Below are the code and all the weights of a small trained network. Each question names an input and a class and asks about switching units off, where a switched-off unit gives its printed mean instead of its output.

import numpy as np


def w(rows, s, z=0):
    codes = np.array(rows[::2]) - 128.0
    scale = np.full(codes.shape[1], s)
    scale[-1] = z or s
    return codes * scale


def f(y):
    return np.maximum(y, 0)


def log_softmax(a):
    a = a - a.max(-1, keepdims=True)
    return a - np.log(np.exp(a).sum(-1, keepdims=True))


def net(x, mask):
    res = np.array(x, float).reshape(1, 6) / 4 @ E
    y = f(res @ A[0][:, :-1].T + A[0][:, -1])
    res = res + np.where(mask, y, B[0][:, -1]) @ B[0][:, :-1]
    return log_softmax(res[-1] @ U[:, :-1].T + U[:, -1])


A, B = {}, {}
E = w([
[126,127,130,130,128,129],'x0',
[125,127,133,132,127,127],'x1',
[109,163,153,40,2,199],'x2',
[210,200,183,201,76,107],'x3',
[137,133,119,117,131,126],'x4',
[208,25,194,95,152,161],'x5',
],0.01)
A[0] = w([
[68,195,131,105,79,129,102],'n0',
[175,121,138,168,143,95,52],'n1',
[212,46,179,135,138,139,205],'n2',
[127,165,102,207,143,82,149],'n3',
[102,79,122,81,107,127,132],'n4',
[126,78,120,154,165,103,61],'n5',
[48,206,110,123,128,93,170],'n6',
[134,140,158,115,139,146,97],'n7',
[202,170,179,163,88,111,56],'n8',
[162,99,141,137,93,97,106],'n9',
[51,96,90,93,166,130,123],'n10',
[99,109,156,168,126,143,134],'n11',
[112,56,124,84,124,142,108],'n12',
[139,175,109,140,84,172,36],'n13',
[140,157,124,173,191,103,162],'n14',
[122,156,128,118,74,155,218],'n15',
[85,134,101,122,114,75,116],'n16',
[139,145,106,137,100,152,74],'n17',
[189,77,171,121,143,143,51],'n18',
[139,89,101,201,223,92,208],'n19',
[129,80,140,96,112,173,120],'n20',
[201,161,182,156,84,126,2],'n21',
[69,97,81,104,158,120,91],'n22',
[160,138,81,114,133,122,104],'n23',
[136,78,122,177,233,87,74],'n24',
[152,183,105,203,134,121,141],'n25',
[216,171,195,172,72,118,192],'n26',
[149,178,96,252,130,100,145],'n27',
[195,70,172,116,139,135,44],'n28',
[67,162,119,109,126,120,64],'n29',
[44,208,91,122,126,122,81],'n30',
[93,127,111,125,95,87,112],'n31',
[175,100,142,136,135,143,53],'n32',
[102,27,152,57,122,153,122],'n33',
[162,145,158,151,107,142,51],'n34',
[141,205,120,156,141,93,118],'n35',
[206,166,156,170,85,131,107],'n36',
],0.014,0.01)
B[0] = w([
[137,93,78,193,137,187,179],'n0',
[97,165,133,154,155,98,153],'n1',
[149,110,142,13,80,171,238],'n2',
[142,159,157,99,156,48,196],'n3',
[142,127,135,90,137,84,173],'n4',
[145,121,116,74,102,156,162],'n5',
[109,102,102,191,145,200,198],'n6',
[145,141,124,108,134,130,136],'n7',
[137,44,77,96,78,208,186],'n8',
[121,107,108,128,137,144,149],'n9',
[145,119,97,168,115,214,191],'n10',
[153,136,126,121,151,123,138],'n11',
[120,160,162,105,124,87,180],'n12',
[123,167,105,188,167,99,151],'n13',
[107,185,177,118,151,86,194],'n14',
[140,105,157,33,125,161,204],'n15',
[91,114,147,152,115,181,154],'n16',
[117,135,135,166,125,118,137],'n17',
[119,138,88,201,144,170,172],'n18',
[106,102,57,254,144,201,251],'n19',
[132,139,142,114,113,70,178],'n20',
[139,65,134,33,88,193,172],'n21',
[109,103,116,178,135,185,174],'n22',
[136,111,161,149,136,122,131],'n23',
[125,51,130,51,76,230,215],'n24',
[135,179,165,132,98,58,186],'n25',
[108,169,106,249,187,112,241],'n26',
[158,189,165,109,128,25,213],'n27',
[94,130,114,218,152,179,175],'n28',
[149,112,140,93,111,148,147],'n29',
[144,73,101,73,91,192,178],'n30',
[152,115,105,111,133,143,145],'n31',
[127,152,114,178,135,123,147],'n32',
[147,158,149,92,143,30,213],'n33',
[157,120,123,75,126,147,149],'n34',
[109,146,147,130,170,65,175],'n35',
[86,82,99,164,130,213,195],'n36',
],0.021,0.018)
U = w([
[98,102,96,188,150,123,56],'0',
[130,60,114,60,94,138,247],'1',
[130,154,180,86,142,8,108],'2',
],0.014,0.0011)

Each question gives the input, the list of numbers given to net, and the class t.
The units are the neurons (one row each of A and B). Each row of codes is followed by its name. A weight is (code - 128) times the scale printed after its matrix; where a second scale follows, it is the last column's (A, B and U).
mask holds one flag per neuron, in row order. A switched-off neuron (its flag False) gives its mean, the last column of its row in B, instead of its output. The means were averaged over made-up inputs and are rounded, as every weight is.
A unit's drop is (log p(t) with every unit on - log p(t) with that unit switched off) / (log p(t) with every unit on - log p(t) with every unit switched off).
The circuit of an input: a set's keep is (log p(t) with only the set's units on - log p(t) with every unit switched off) / (log p(t) with every unit on - log p(t) with every unit switched off). Starting from the 12 units with the biggest drops (on a tie, the unit counted first), units are removed one at a time, each time the one whose removal leaves the highest keep (on an exact tie, the one counted first), for as long as the keep stays at least 0.8.
units of the circuit, in order: the units of the circuit, biggest drop first
unit that matters most: the unit with the biggest drop
k most important neurons: the k neurons with the biggest drops, biggest first
drop when u is switched off: that unit's drop, to one decimal
input [-7,3,-6,-7,8,6], class 1: unit that matters most => n24
input [3,-3,0,7,-5,-7], class 2: 2 most important neurons => n27, n19
input [6,7,1,-2,2,-2], class 1: 3 most important neurons => n26, n19, n28
input [3,4,7,5,-6,0], class 0: 3 most important neurons => n26, n2, n24
input [7,5,-8,-5,-6,6], class 1: 3 most important neurons => n24, n2, n26
input [-8,6,-7,-5,4,7], class 1: 2 most important neurons => n24, n2
input [-1,-4,-6,-4,-8,1], class 1: 3 most important neurons => n24, n26, n5
input [3,1,7,3,6,-5], class 0: 2 most important neurons => n2, n13
input [-2,-3,-5,-1,8,8], class 1: 3 most important neurons => n2, n24, n26
input [5,-4,-8,-2,-1,1], class 1: 3 most important neurons => n24, n26, n5
input [6,-5,-8,2,-8,-1], class 2: 2 most important neurons => n27, n3
input [3,-7,4,0,8,7], class 2: drop when n24 is switched off => 0.2
input [-6,5,-7,-5,5,4], class 1: drop when n24 is switched off => 5.2
input [-2,0,-6,3,5,-3], class 2: units of the circuit, in order => n27
input [1,4,2,-8,8,-7], class 1: drop when n30 is switched off => 6.7
input [-6,-6,-1,1,-1,-5], class 2: drop when n27 is switched off => 0.1
